Here is a tiny trained network, its code and every weight. The questions are about switching its units off for an input and a class, where a switched-off unit gives its printed mean instead of its output.

import numpy as np


def w(rows, s, z=0):
    codes = np.array(rows[::2]) - 128.0
    scale = np.full(codes.shape[1], s)
    scale[-1] = z or s
    return codes * scale


def f(y):
    return y / 2 * (1 + np.tanh(0.7978845608 * (y + 0.044715 * y**3)))


def log_softmax(a):
    a = a - a.max(-1, keepdims=True)
    return a - np.log(np.exp(a).sum(-1, keepdims=True))


def net(x, mask):
    res = np.array(x, float).reshape(1, 8) / 4 @ E
    y = f(res @ A[0][:, :-1].T + A[0][:, -1])
    res = res + np.where(mask, y, B[0][:, -1]) @ B[0][:, :-1]
    return log_softmax(res[-1] @ U[:, :-1].T + U[:, -1])


A, B = {}, {}
E = w([
[214,93,80,42,80,20,217,174,115],'x0',
[84,48,90,195,164,220,173,140,60],'x1',
[115,66,172,86,68,70,239,178,111],'x2',
[118,148,87,53,159,154,53,19,148],'x3',
[124,164,127,66,72,88,78,175,240],'x4',
[52,254,245,199,105,166,109,245,203],'x5',
[245,177,64,55,121,71,247,143,5],'x6',
[140,178,71,156,177,154,130,67,99],'x7',
],0.0082)
A[0] = w([
[42,110,238,173,171,150,103,186,159,179],'N0',
[57,114,175,167,149,107,76,194,94,17],'N1',
[182,81,126,158,100,145,180,113,66,189],'N2',
[107,77,24,131,122,157,59,48,202,167],'N3',
[90,82,81,139,116,159,48,90,182,254],'N4',
[67,184,175,104,120,130,54,152,199,152],'N5',
[133,69,132,168,161,197,156,84,141,179],'N6',
[149,113,128,182,129,176,156,124,146,6],'N7',
[186,61,67,95,62,104,162,107,126,184],'N8',
[193,235,160,48,135,78,136,151,160,224],'N9',
[135,214,160,165,139,151,152,158,12,192],'N10',
[42,77,101,109,78,104,52,91,173,181],'N11',
[198,138,154,136,189,172,225,163,63,207],'N12',
[140,227,183,120,124,168,101,130,143,102],'N13',
],0.011,0.0059)
B[0] = w([
[50,142,163,219,71,203,162,195,172,252],'N0',
[138,171,217,31,106,166,201,203,99,177],'N1',
[77,83,56,107,118,48,160,182,41,195],'N2',
[208,173,225,37,223,188,166,83,73,215],'N3',
[187,167,181,125,236,235,178,87,129,220],'N4',
[136,202,187,199,68,220,125,101,197,229],'N5',
[155,158,200,189,217,234,167,130,93,189],'N6',
[150,201,175,175,168,203,139,103,115,140],'N7',
[203,99,174,8,164,64,197,153,136,213],'N8',
[166,178,29,118,31,91,47,82,241,223],'N9',
[30,141,49,187,116,41,50,136,113,192],'N10',
[194,141,244,99,207,198,159,127,116,197],'N11',
[40,79,2,191,89,18,65,160,14,209],'N12',
[75,143,58,143,79,62,27,85,199,187],'N13',
],0.0088,0.02)
U = w([
[39,142,185,196,151,162,167,189,216,240],'0',
[181,76,103,64,92,28,197,188,151,211],'1',
[161,101,110,112,216,179,170,52,89,87],'2',
[172,243,82,129,105,104,45,82,244,152],'3',
[44,183,90,220,176,85,115,122,62,3],'4',
],0.011,0.0066)

Each question gives the input, the list of numbers given to net, and the class t.
The units are the neurons (one row each of A and B). Each row of codes is followed by its name. A weight is (code - 128) times the scale printed after its matrix; where a second scale follows, it is the last column's (A, B and U).
mask holds one flag per neuron, in row order. A switched-off neuron (its flag False) gives its mean, the last column of its row in B, instead of its output. The means were averaged over made-up inputs and are rounded, as every weight is.
A unit's drop is (log p(t) with every unit on - log p(t) with that unit switched off) / (log p(t) with every unit on - log p(t) with every unit switched off).
The circuit of an input: a set's keep is (log p(t) with only the set's units on - log p(t) with every unit switched off) / (log p(t) with every unit on - log p(t) with every unit switched off). Starting from the 12 units with the biggest drops (on a tie, the unit counted first), units are removed one at a time, each time the one whose removal leaves the highest keep (on an exact tie, the one counted first), for as long as the keep stays at least 0.8.
units of the circuit, in order: the units of the circuit, biggest drop first
k most important neurons: the k neurons with the biggest drops, biggest first
drop when u is switched off: that unit's drop, to one decimal
input [-5,0,-6,8,-4,2,-5,8], class 2: units of the circuit, in order -> [N3]
input [0,-3,2,3,-2,-1,-1,-4], class 2: 2 most important neurons -> [N0; N13]
input [3,1,2,-1,2,3,3,6], class 1: 3 most important neurons -> [N5; N0; N6]
input [-1,-7,7,-3,-7,6,6,-8], class 4: 2 most important neurons -> [N12; N10]
input [-1,2,7,-5,-2,-1,6,-1], class 1: 2 most important neurons -> [N8; N0]
input [8,-7,5,1,-5,2,-6,2], class 3: 2 most important neurons -> [N9; N2]
input [5,7,4,-7,-7,-1,7,-4], class 4: 2 most important neurons -> [N12; N10]
input [-5,5,6,-5,1,-8,1,0], class 1: drop when N8 is switched off -> 0.6
input [4,-7,-7,-5,-6,-7,2,8], class 1: drop when N8 is switched off -> 0.1
input [4,2,1,-3,-4,-3,2,0], class 1: drop when N8 is switched off -> 0.9
input [3,-2,-5,-8,3,8,4,-8], class 3: drop when N9 is switched off -> 0.5
